Below is a small trained network, with its code and all its weights. Each question gives an input and a class and asks what happens when units are switched off, that is, made to give their printed mean instead of their output.

import numpy as np


def w(rows, s, z=0):
    codes = np.array(rows[::2]) - 128.0
    scale = np.full(codes.shape[1], s)
    scale[-1] = z or s
    return codes * scale


def f(y):
    return y / 2 * (1 + np.tanh(0.7978845608 * (y + 0.044715 * y**3)))


def log_softmax(a):
    a = a - a.max(-1, keepdims=True)
    return a - np.log(np.exp(a).sum(-1, keepdims=True))


def net(x, mask):
    res = np.array(x, float).reshape(1, 4) / 4 @ E
    y = f(res @ A[0][:, :-1].T + A[0][:, -1])
    res = res + np.where(mask, y, B[0][:, -1]) @ B[0][:, :-1]
    return log_softmax(res[-1] @ U[:, :-1].T + U[:, -1])


A, B = {}, {}
E = w([
[162,2,208,138],'x0',
[65,158,124,182],'x1',
[123,157,167,140],'x2',
[76,143,136,90],'x3',
],0.014)
A[0] = w([
[43,126,105,123,122],'neuron 1',
[81,184,124,93,151],'neuron 2',
[99,188,159,181,166],'neuron 3',
[36,138,218,89,253],'neuron 4',
[125,117,67,138,165],'neuron 5',
[250,110,105,95,150],'neuron 6',
[79,183,218,178,187],'neuron 7',
[114,101,132,237,172],'neuron 8',
[244,166,89,162,126],'neuron 9',
[147,138,58,217,234],'neuron 10',
[176,94,1,153,142],'neuron 11',
[75,117,91,187,234],'neuron 12',
],0.0094,0.0043)
B[0] = w([
[147,123,229,142,197],'neuron 1',
[115,121,183,61,239],'neuron 2',
[195,225,167,135,224],'neuron 3',
[175,88,170,19,254],'neuron 4',
[37,111,107,117,171],'neuron 5',
[121,114,67,224,247],'neuron 6',
[169,192,107,43,237],'neuron 7',
[115,222,193,39,230],'neuron 8',
[3,67,95,160,200],'neuron 9',
[73,222,135,190,247],'neuron 10',
[41,72,79,151,209],'neuron 11',
[53,237,221,152,236],'neuron 12',
],0.0069,0.0061)
U = w([
[82,2,12,2,210],'0',
[129,223,114,86,160],'1',
[42,168,132,92,156],'2',
[158,86,93,109,6],'3',
[2,123,18,179,99],'4',
],0.01,0.0017)

Each question gives the input, the list of numbers given to net, and the class t.
The units are the neurons (one row each of A and B). Each row of codes is followed by its name. A weight is (code - 128) times the scale printed after its matrix; where a second scale follows, it is the last column's (A, B and U).
mask holds one flag per neuron, in row order. A switched-off neuron (its flag False) gives its mean, the last column of its row in B, instead of its output. The means were averaged over made-up inputs and are rounded, as every weight is.
A unit's drop is (log p(t) with every unit on - log p(t) with that unit switched off) / (log p(t) with every unit on - log p(t) with every unit switched off).
The circuit of an input: a set's keep is (log p(t) with only the set's units on - log p(t) with every unit switched off) / (log p(t) with every unit on - log p(t) with every unit switched off). Starting from all 12 units, units are removed one at a time, each time the one whose removal leaves the highest keep (on an exact tie, the one counted first), for as long as the keep stays at least 0.8.
circuit, biggest first: the units of the circuit, biggest drop first
top k neurons: the k neurons with the biggest drops, biggest first
drop when u is switched off: that unit's drop, to one decimal
input [-7,7,-7,5], class 2: circuit, biggest first => (neuron 2)
input [-4,6,0,7], class 1: circuit, biggest first => (neuron 3; neuron 7)
input [-7,-4,6,-5], class 4: circuit, biggest first => (neuron 9; neuron 8)
input [3,2,5,4], class 1: circuit, biggest first => (neuron 7; neuron 9; neuron 11)
input [-2,-1,4,-5], class 4: top 2 neurons => (neuron 9; neuron 4)
input [1,-1,5,-6], class 4: circuit, biggest first => (neuron 9; neuron 4; neuron 2)
input [6,3,-4,-8], class 4: top 2 neurons => (neuron 4; neuron 6)
input [1,8,2,5], class 1: top 2 neurons => (neuron 7; neuron 3)
input [-3,-6,4,6], class 0: top 2 neurons => (neuron 12; neuron 10)
input [-6,6,-7,5], class 2: top 3 neurons => (neuron 5; neuron 2; neuron 12)
input [0,-5,7,2], class 3: drop when neuron 12 is switched off => 0.2
input [2,5,2,5], class 1: drop when neuron 3 is switched off => 0.1
input [5,-4,2,2], class 0: drop when neuron 10 is switched off => 0.2
input [-5,8,-2,-1], class 1: circuit, biggest first => (neuron 3)
